What each symbol does to the nodes:
at | @ % ^ ! § *
hp | tl jh mf tn bp nl
ds | mm qr rf hm cd hz
nq | bg lc ql rp tt zs
ql | tg bg lt gg nl cn
ng | cd jq mb rf gl fz
lh | hj bz lz fg qg fp
qd | dd cz qt lb hm bp
cr | qg bs dt lz qh gr
hm | qt qd rj rq rc qr
ff | sq rj hc jc tq rf
ph | gz gf qn lj tn gg
jt | sr sn sf pg lj gj
gz | lj sm zs sf qn cm
dt | gj qg gf rg cm dg
tb | gl dp ct mb bb hn
rt | dp fz tb ng fg qq
rp | qh dg gg dt tg lc
jz | bb fg sn ct rg lh
qh | dt cr cm gj gg dq
jq | ds dz cd mm ng dh
zq | bl rf hs ff gm ng
cd | rf ds zq rc mb md
fz | md dh dp jq rt hc
tg | gg rp jh cm lt nq
gm | hs zq hh tq rm gl
fg | tb rt bb gl jz bz
dz | qr ls ds nr jq fs
qt | rq dd cj zp rj nr
rc | rj hm ff cj bl ds
gf | sm gj gz jt ph qh
qq | jn hc hn fz bz hs
fr | rl sz mg cg fs rq
tn | qn ph fj zs cz jh
hq | lp ct pg rm sr jz
cm | gf dt ph sm gb rp
nr | qd mf hm dd mm ls
jn | fz tj rt md hn tq
dd | lb fj rq ht qt mf
hs | tq bl zj hc hh mb
gj | rg lz sm sn gf cr
fj | mh qn lb cn dd tl
sq | jc cj tj fs hc rc
tl | tn gb cz qn mf lt
rq | zp lb jr sz cj qd
lj | sf jt nh hg zs gf
mb | zq cd gm bl bd dp
mg | ls rl dz bp hz jr
cg | hp lt bp tl ls sz
pg | rz lp gr fp hg sn
rm | hh gm fp zj rz ct
ls | bp cg qr mf dz fr
jr | fr zp fs rl jc qt
lt | jh tg hp gb cg tt
gb | ph cm tn gz tl tg
ct | bd gl lp gm hq fg
gr | sl rz dg bs dq sr
bl | ff rc tq sq hs cd
tj | dh jc fz hz jn ff
bz | hn qq hj rt lh hh
sm | jt rg lj sr gz dt
tt | ql nq nl tg sz mh
qr | nr bp mm qd ds mg
mf | cz tl qd fj nr cg
lp | rm bd rz hh pg bb
rl | cg nl ls hp mg zp
nl | lt ql cg jh rl ht
dh | hz fs md dz fz sq
zp | sz ht fr nl jr dd
bp | mf hp nr cz qr rl
fp | nc hh bs bz sl lp
jh | gb gg tl ph hp ql
bd | gm mb rm hs lp tb
rg | sn jz jt hq sm qg
mm | hm nr rc qt rf dz
rz | fp rm sl nc gr hq
zj | qq tq bz jn nc gm
rf | rc mm bl rj zq jq
nh | lc sf nq dq cn gz
hh | zj hs nc qq fp bd
gl | mb ng bd zq ct rt
hj | fg hn jz tb lz nc
sl | bs fp cr lh dg pg
hg | gr pg dq sl lc jt
md | jq hz ng ds dp tj
qn | zs gz mh nh fj gb
jc | fs jr dh mg tj rj
tq | hc ff qq tj zj zq
zs | nh lj cn lc mh ph
dg | cr sl qh qg rp hg
lc | dq hg bg dg nq lj
cn | nq nh tt bg ht qn
sf | hg sr lc gr nh sm
hn | rt jn fg dp hj zj
gg | cm qh gb gf jh bg
hz | dz mg jq qr md jc
hc | tj sq jn dh qq bl
qg | lz lh gj jz dt sl
dp | ng md gl cd tb jn
cz | fj tn dd mh qd hp
fs | mg fr hz ls dh cj
nc | bz zj lh hn bs rm
bg | rp dq tg qh ql nh
lz | jz hj rg bb gj bs
cj | jr rq jc fr sq hm
sr | pg hq hg rz sf rg
bs | lh nc qg hj cr rz
rj | cj qt sq jr ff mm
bb | ct tb hq bd sn hj
sn | hq bb sr lp jt lz
dq | dg gr rp cr bg sf
sz | nl tt rl lt fr lb
lb | ht mh zp tt rq cz
mh | cn zs ht nq lb tn
ht | tt cn sz ql zp fj

The rows follow the links: the fewer symbols apart two nodes are, the more alike their rows tend to be.

Each row is also shifted at random along 5 hidden directions that mean nothing.

Some nodes, each with a row of numbers:
jt: -4,-34,13,71,-28,-41,-18,-51,-27,13,24,16,-29,45,12,-5,29,26,17,-29,32,70,88,-1,-70,24,-24,14,-8,41,33,16,4,11
ct: -79,-24,-13,39,24,43,-49,-58,-7,-21,-14,12,38,12,-4,34,37,-16,-29,3,27,30,59,39,-54,14,11,34,3,31,-4,25,20,-38
ls: -101,2,-25,-64,5,8,45,34,2,-8,20,-33,-46,-10,18,-45,-83,39,21,-23,-28,16,17,8,-65,-38,0,-63,-26,-61,-26,2,-13,-2
hh: -23,-23,-7,40,12,49,-30,-51,11,-20,3,25,21,16,3,31,45,-34,-41,2,18,47,29,45,-25,-4,12,14,28,30,6,23,-2,2
cn: 19,14,41,14,-31,-86,37,38,16,51,17,11,-53,-8,3,-20,-22,13,35,-6,13,-22,-65,-48,47,11,-27,-18,-16,-7,39,-29,-5,41
dq: 47,-5,16,42,6,-65,-35,-41,-22,21,-4,-23,8,40,-8,27,26,-13,32,12,20,6,3,-38,-15,32,-40,29,-20,48,10,-7,17,-21
rg: 25,6,4,81,-39,-18,-11,-5,-13,37,-2,36,-4,15,15,-7,59,9,12,-5,21,22,-8,-9,28,26,3,-9,25,48,49,-19,-37,36
rz: 32,7,-24,54,-30,16,-46,-2,-28,27,-38,28,43,2,2,4,64,37,9,-3,23,-23,48,15,24,40,49,60,14,28,27,-14,9,-21
gb: 51,-1,35,11,-15,-85,27,38,-21,29,-21,22,-16,-9,8,-22,-13,28,34,-19,16,-23,2,-41,-33,36,-6,-10,-31,-20,37,1,7,-15
sz: 28,6,10,-60,60,-30,34,17,-34,-44,-10,-55,22,-6,-9,-7,-50,-20,12,13,-23,-3,10,-49,-78,-7,-38,-39,-41,-24,-43,22,13,-44
tl: 43,-9,44,-33,-3,-68,16,10,5,-13,28,-20,-50,10,-26,-4,-39,-3,20,-6,-9,-12,-19,-40,-3,3,-55,0,-26,-4,-5,11,12,8
ff: -155,15,-24,-37,57,72,26,-3,63,1,31,-28,-35,-60,-13,18,-24,15,-45,33,24,-6,-19,27,46,-47,23,7,34,-25,-40,-17,13,14
qn: 28,5,41,9,-13,-84,23,46,-26,9,-30,24,-4,-11,-3,-21,-25,3,38,-23,9,-35,-19,-41,-49,41,-23,-29,-43,-20,36,12,-9,-23
hs: -42,22,3,9,-23,82,-26,33,39,-30,-12,52,-6,-42,-35,5,38,-2,-44,1,9,-67,-43,44,75,22,31,17,47,4,13,14,-37,18
fj: 78,-23,49,-42,7,-66,7,6,0,-29,18,-5,-43,1,-34,1,-37,15,1,-18,5,-17,45,-32,-41,15,-42,38,-29,-13,-11,33,41,-22
tn: -42,1,44,-6,-12,-69,18,20,-19,-15,9,-16,-41,19,-10,-27,-48,-5,47,-18,-7,-9,-27,-43,-53,18,-63,-57,-46,-8,7,15,-25,1
cr: 139,-22,27,74,-34,-54,-27,-21,-3,36,-14,59,14,33,15,15,70,-23,5,-18,18,20,-11,4,-1,37,-1,24,15,42,56,5,-12,10
gl: 64,10,-4,25,-12,64,-31,5,39,-26,-8,51,15,-2,-12,18,65,-47,-41,7,-13,-22,-68,49,47,10,22,-15,57,26,14,20,-61,27
qq: -62,0,5,22,-75,80,3,-6,-16,-17,6,48,32,7,20,-16,14,-41,-27,-11,-33,21,-18,39,103,-42,22,-19,25,11,16,-9,-12,67
lh: -91,0,-50,58,-52,37,-26,-56,-55,44,-2,-21,45,46,43,-11,22,16,29,4,-9,58,54,14,58,-29,23,20,-2,36,6,-47,25,30
bl: -45,-6,-43,-37,5,64,-7,-10,12,-1,-21,5,48,-1,31,4,-17,-15,-23,0,-28,11,1,63,-4,-35,51,4,0,-42,-20,-3,15,-23
cd: -45,-12,-23,-43,26,58,-2,0,57,15,-3,24,-5,-56,-7,23,-9,43,-59,1,27,-31,40,65,27,-14,69,84,24,-51,-13,4,55,-26
rl: -18,15,-19,-60,60,-10,49,35,13,1,3,-49,-24,-32,6,-15,-56,28,9,14,-5,-5,-9,-24,-54,-20,2,-41,-14,-46,-37,-11,1,-21
rc: -18,-12,-1,-54,42,56,22,-12,10,-64,18,-14,12,-12,-1,3,-25,-39,-48,5,-27,27,14,26,-37,-43,-2,-28,4,-18,-43,35,4,-2
bs: -40,20,-25,64,-28,26,-38,6,-75,-12,-65,14,77,21,4,-10,43,1,27,-6,0,-17,30,-3,-27,46,16,-13,-15,32,20,0,-26,-41
gr: -21,12,22,82,-5,-26,-21,0,2,13,-6,34,-31,-8,-23,8,56,18,4,1,52,-16,-13,-16,-11,57,-20,-2,25,46,45,5,-42,6
qt: 45,-6,8,-72,-19,-9,19,46,15,-17,-18,26,6,-6,15,-23,-55,-14,-1,-31,-41,-36,-30,27,-25,-13,16,-23,-28,-71,-3,21,4,-17
zs: 70,18,8,15,5,-72,21,41,-39,25,-36,-1,12,-6,7,-21,5,25,40,-8,11,-25,-1,-55,-53,42,1,-17,-28,-8,25,-9,-5,-33
tt: 16,-16,38,-19,-28,-69,27,1,-1,2,45,-16,-66,27,-3,-23,-46,12,33,-21,-11,23,6,-38,-9,-12,-56,-10,-31,-5,4,0,12,30
lp: -135,4,-46,48,1,48,-46,-53,-41,4,-17,-31,40,33,6,9,23,16,16,13,12,30,62,19,-29,6,9,14,-9,29,-11,-10,5,-31
dh: -9,-10,-39,-49,56,63,22,-25,37,-26,36,-39,-6,-3,13,11,-18,-29,-38,23,-24,53,-15,33,-26,-59,9,-34,32,-16,-47,2,-14,13
ng: 93,-13,-60,-38,10,64,-45,6,76,20,1,28,-25,-20,-4,11,26,60,-41,-10,-3,-29,24,97,-10,5,81,65,53,-38,-10,6,-7,-25
bb: -51,-11,-66,37,24,41,-62,-61,-22,-2,-12,-30,36,45,11,19,37,14,12,7,5,43,64,39,-89,15,12,9,6,32,-16,3,-16,-51
dp: -13,-2,-32,-6,-33,82,-28,9,18,-20,-11,38,2,-4,-4,-13,20,16,-25,-15,-18,-18,15,68,22,2,47,13,32,-13,3,11,-27,7
gj: -21,-16,-20,73,-3,-26,-21,-40,22,35,58,-13,-104,31,-3,-9,44,63,20,-4,49,72,55,1,-60,24,-28,-4,38,58,22,-7,-42,39
dd: 46,4,-17,-61,42,-25,57,14,-14,8,9,-55,9,-2,28,-17,-53,-4,19,11,-35,35,-5,-34,-31,-47,-5,-48,-22,-34,-34,-21,17,-2
lc: -61,25,-6,32,31,-41,-10,-8,-31,16,2,-66,-17,1,-30,9,8,39,47,31,36,-17,17,-69,-17,35,-41,8,-17,41,-12,-24,3,-25
rq: 56,-9,2,-67,3,-24,42,37,-1,13,-19,9,21,-18,32,-19,-55,4,1,-21,-29,-6,1,7,-28,-25,32,-9,-31,-74,-10,-1,35,-24
gz: 91,21,-15,23,3,-68,14,2,-11,76,7,-43,-14,7,13,-2,23,38,46,26,15,7,-13,-62,62,3,4,24,7,31,13,-65,22,26

In each set, the symbols that take the first to the second take the third to the fourth, perhaps in another order. Give the fourth.
Answers are names.
-12,2,50,-9,-15,-75,16,26,-18,-18,-2,-1,-22,17,-10,-20,-42,-27,44,-19,-13,-23,-40,-46,-44,21,-62,-54,-51,-10,13,21,-20,-7
to -22,13,10,28,-2,-55,17,13,-88,5,-44,-19,48,5,6,-20,-9,27,43,-5,9,-5,66,-67,-37,27,-11,-2,-56,4,10,-10,38,-43
as 10,14,1,28,-7,-61,29,17,-54,43,-11,-26,10,-1,15,-24,-1,44,50,6,15,6,33,-67,7,10,-1,1,-27,7,15,-38,24,1
to dt

-4,16,-17,31,30,70,-34,-3,58,-34,5,24,-28,-18,-36,26,65,-23,-46,21,21,-18,-63,43,-2,25,6,-23,68,38,1,21,-81,12
to -56,-31,-33,44,10,53,-29,-77,-3,-12,24,-1,9,37,22,17,33,-18,-26,0,7,90,66,49,-57,-24,4,1,21,36,-8,15,-5,6
as 9,-4,-29,37,37,32,-59,-50,38,15,-7,1,23,9,-10,52,61,-22,-25,25,28,4,-20,44,-9,22,17,37,37,35,0,3,-12,-29
to fp

-46,-8,23,83,-26,-15,-15,-1,-20,8,-4,46,-29,-12,-19,-7,45,47,-1,-21,57,5,71,-8,-27,53,0,28,9,37,46,15,-5,5
to -43,-3,24,79,-18,-41,-14,-28,4,30,23,7,-44,18,-5,11,36,1,17,3,43,23,-9,-24,10,25,-37,-2,11,55,37,-9,-18,32
as -30,-10,-5,-15,-43,75,-31,18,-17,-46,-47,65,59,-15,-7,-6,6,2,-33,-34,-20,-44,49,65,4,17,53,38,-3,-34,6,41,14,-33
to qq

27,25,-10,26,21,-58,9,15,-22,44,-6,-42,-16,-19,-18,-1,18,54,44,23,36,-23,16,-65,15,30,-7,24,-4,20,6,-38,13,-9
to 73,9,-4,78,-10,-18,-26,10,24,41,-1,42,-42,-9,-13,5,80,42,0,-1,49,-12,-2,2,7,56,17,22,50,41,47,-7,-43,17
as 60,2,13,-47,27,-44,37,-2,9,-4,45,-58,-39,7,-10,-4,-42,-1,17,19,-18,15,-16,-54,11,-34,-48,-12,-10,1,-32,-15,17,22
to gg

60,8,39,-45,6,-52,44,6,20,19,44,-41,-34,-8,-9,10,-37,-16,9,27,-8,-8,-60,-64,101,-40,-42,9,-4,3,-18,-34,38,49
to 21,-15,43,-37,11,-62,11,4,-2,-32,28,-23,-53,5,-34,-5,-45,13,19,-17,2,-11,26,-36,-52,12,-57,3,-35,-8,-16,32,13,-16
as -49,10,10,-67,42,-13,42,56,-22,-33,-45,-10,35,-40,0,-16,-66,-6,6,-10,-13,-48,-5,-15,-82,8,3,-40,-51,-69,-22,27,10,-67
to dd

138,-7,-5,7,-7,-85,17,27,-8,41,-7,4,-24,25,29,-31,1,25,44,-24,-7,17,0,-22,-82,26,-3,-31,-16,-14,27,-4,-24,-11
to -11,-11,43,6,-44,-79,35,21,-20,24,19,12,-43,8,9,-35,-40,23,35,-28,6,15,16,-40,-10,1,-34,-17,-39,-15,32,-3,15,24
as -36,2,-31,-39,17,65,-24,11,29,-9,-36,22,39,-28,0,15,-3,0,-36,-2,-8,-48,-9,64,2,-2,56,26,9,-44,-13,10,4,-43
to zq

-2,-17,-21,43,12,43,-30,-59,39,18,28,9,-3,17,16,33,54,-28,-35,17,17,57,-10,43,28,-22,11,20,49,45,4,-12,-10,34
to 33,-35,33,63,-49,-66,-14,-65,-26,40,24,11,-1,53,24,14,21,-10,21,-12,18,61,45,-23,29,-4,-30,49,-18,43,35,-15,48,35
as 11,-22,0,35,29,49,-38,-36,36,-28,6,42,-3,-10,-24,37,59,-10,-60,-1,34,11,39,53,-27,21,19,43,47,27,6,36,-7,-11
to hg

-66,10,1,76,20,-26,-32,-15,-1,-8,8,-9,-50,19,-21,4,44,11,27,1,39,12,-6,-19,-89,57,-49,-50,12,54,21,15,-78,-8
to -15,7,43,97,-71,-27,2,-5,-53,28,-25,52,49,23,28,-5,45,-47,21,-9,7,17,-33,-26,71,14,-9,-23,-10,43,63,-17,-4,43
as -19,10,-51,44,-11,31,-58,-24,-48,4,-48,-8,62,30,7,6,47,13,23,2,-2,-1,44,17,-36,34,27,12,-4,30,3,-5,-14,-47
to lp

-75,-16,7,23,-53,82,-5,-10,-7,-31,16,53,-3,-12,-2,-16,19,17,-45,-28,5,26,78,49,46,-17,28,26,28,10,9,20,9,43
to -54,-20,18,-51,38,52,31,-7,18,-52,29,4,-6,-42,-17,12,-30,-9,-66,2,3,14,46,21,2,-38,5,20,8,-24,-39,32,39,5
as -8,18,-26,75,-42,16,-21,1,-33,32,-22,17,14,12,10,-12,59,30,21,0,14,5,19,-3,29,29,22,2,20,40,35,-24,-29,18
to zj

-18,-3,14,-61,-22,-12,46,45,8,14,-3,17,-2,-30,21,-26,-67,13,-2,-26,-19,-21,-4,9,18,-31,27,-3,-35,-76,1,-5,38,2
to 56,4,2,-62,27,-30,50,43,11,14,-11,-5,15,-35,16,-10,-50,4,-5,-3,-10,-24,-14,-17,-10,-17,29,-3,-22,-66,-11,-9,35,-22
as 83,9,-67,58,-42,19,-41,-37,-17,65,-14,-15,41,53,44,0,62,5,34,13,-27,44,-18,20,56,-7,38,8,30,46,17,-59,-21,29
to lp

23,-13,40,-66,-19,30,21,24,25,-58,18,30,-11,-17,-20,-7,-40,-25,-37,-16,-33,-23,-8,23,38,-27,-9,5,0,-33,-16,36,13,20
to 65,-3,5,-55,45,-37,29,-1,-3,-24,29,-61,-33,1,-16,-6,-39,12,12,12,-13,16,21,-43,-53,-15,-41,-13,-16,-9,-42,4,13,-14
as 69,-7,22,-58,31,-41,38,7,-17,-16,11,-39,7,-7,-3,-3,-44,-10,4,9,-16,4,16,-51,-6,-23,-26,5,-28,-16,-31,-1,44,-9
to bg

16,7,8,-56,29,-30,67,27,13,33,24,-35,-17,-45,9,-7,-50,25,-3,20,4,-2,-4,-45,55,-45,11,12,-12,-40,-19,-37,57,26
to 62,-11,-27,-69,34,-24,51,20,31,32,23,-23,-43,-31,21,-23,-48,61,-7,-5,-3,22,45,5,-36,-30,39,15,-2,-61,-24,-17,36,-3
as -82,-16,35,-55,21,59,25,12,11,-81,26,9,-22,-41,-41,-4,-41,-4,-57,-9,1,-10,56,16,-14,-21,-12,8,-3,-28,-38,50,24,5
to rc

-14,-1,-56,-12,-41,85,-24,-2,7,-9,-1,13,15,27,25,-23,10,3,-8,-17,-46,23,1,71,8,-27,41,-24,27,-13,-9,-1,-40,20
to 59,-34,1,-52,18,46,23,-30,-10,-38,-3,9,72,12,39,12,-22,-68,-48,-4,-47,55,24,40,-17,-62,23,0,-4,-27,-31,25,44,-4
as -39,21,-53,-33,20,75,-35,15,26,-19,-36,-5,43,-2,4,4,1,-29,-7,12,-35,-43,-68,62,-25,0,36,-40,15,-30,-22,6,-55,-42
to hz

-70,6,8,50,10,29,-36,-41,17,8,-17,14,52,-2,1,52,46,-66,-28,35,23,-10,-64,16,66,1,2,20,22,38,12,-10,2,3
to 36,-36,-37,37,-3,30,-44,-85,11,35,15,0,26,46,38,33,48,-14,-21,1,6,76,46,50,4,-25,30,49,23,35,4,-18,28,6
as -83,2,17,76,-11,-38,-17,-34,-15,13,22,-11,-30,33,-4,8,24,-11,32,6,30,30,-10,-31,-15,22,-53,-27,-3,57,26,-7,-27,22
to dg

-17,5,-55,-34,-3,71,-26,-3,20,-2,-27,-1,41,11,22,-2,-2,-17,-13,0,-42,-8,-34,69,-7,-24,47,-17,12,-35,-18,-1,-26,-22
to -40,-16,9,-47,41,52,14,-2,23,-33,-17,19,45,-47,-6,33,-20,-26,-64,7,8,-14,23,33,2,-25,37,35,0,-39,-24,26,51,-30
as 17,-3,-5,-61,52,-26,48,16,-26,-20,2,-50,7,-10,8,-15,-56,12,6,5,-15,22,46,-39,-68,-26,-7,-23,-34,-33,-41,5,32,-29
to ht

-53,32,-13,29,18,-47,19,15,-52,22,-14,-52,-5,-7,-6,-18,-6,53,54,16,26,-4,33,-74,-25,25,-22,-18,-22,20,1,-29,1,-17
to 2,3,42,59,9,-62,-42,-24,-37,-16,-39,3,43,41,-17,31,33,-68,31,8,13,-21,-46,-36,-46,56,-58,-18,-36,50,26,20,-21,-42
as -84,2,-6,-62,8,-3,50,46,11,6,13,-14,-38,-38,10,-32,-77,49,6,-18,-3,-9,23,2,-20,-31,14,-19,-21,-70,-19,-5,22,-4
to cz

72,11,-5,29,11,-62,-10,-11,-41,32,-21,-35,27,17,-4,9,22,10,44,17,14,-12,12,-62,3,31,-15,24,-22,31,5,-28,25,-24
to 30,14,-7,26,6,-54,3,-6,-43,42,-6,-44,2,8,-3,-4,12,44,43,18,24,4,39,-62,7,20,-11,28,-15,24,0,-37,28,-9
as 0,-17,-48,35,4,28,-65,-40,-22,12,-33,4,40,20,-2,21,48,39,-3,-3,23,6,92,38,-51,37,45,69,6,21,3,6,21,-59
to lh

68,20,10,31,11,-65,-20,-17,-18,38,-17,-33,22,17,-16,29,28,-7,38,28,20,-25,-30,-60,40,30,-27,33,-11,42,10,-33,16,-16
to -49,18,-11,73,-56,17,-15,0,-41,34,-22,26,24,0,10,-13,44,37,15,-1,25,0,37,-5,69,18,28,29,13,35,38,-33,7,26
as -25,1,-37,-19,-30,79,-27,11,11,-19,-19,33,24,1,9,-10,7,5,-19,-15,-28,-19,5,70,15,-9,51,5,16,-25,-3,7,-16,-8
to mm

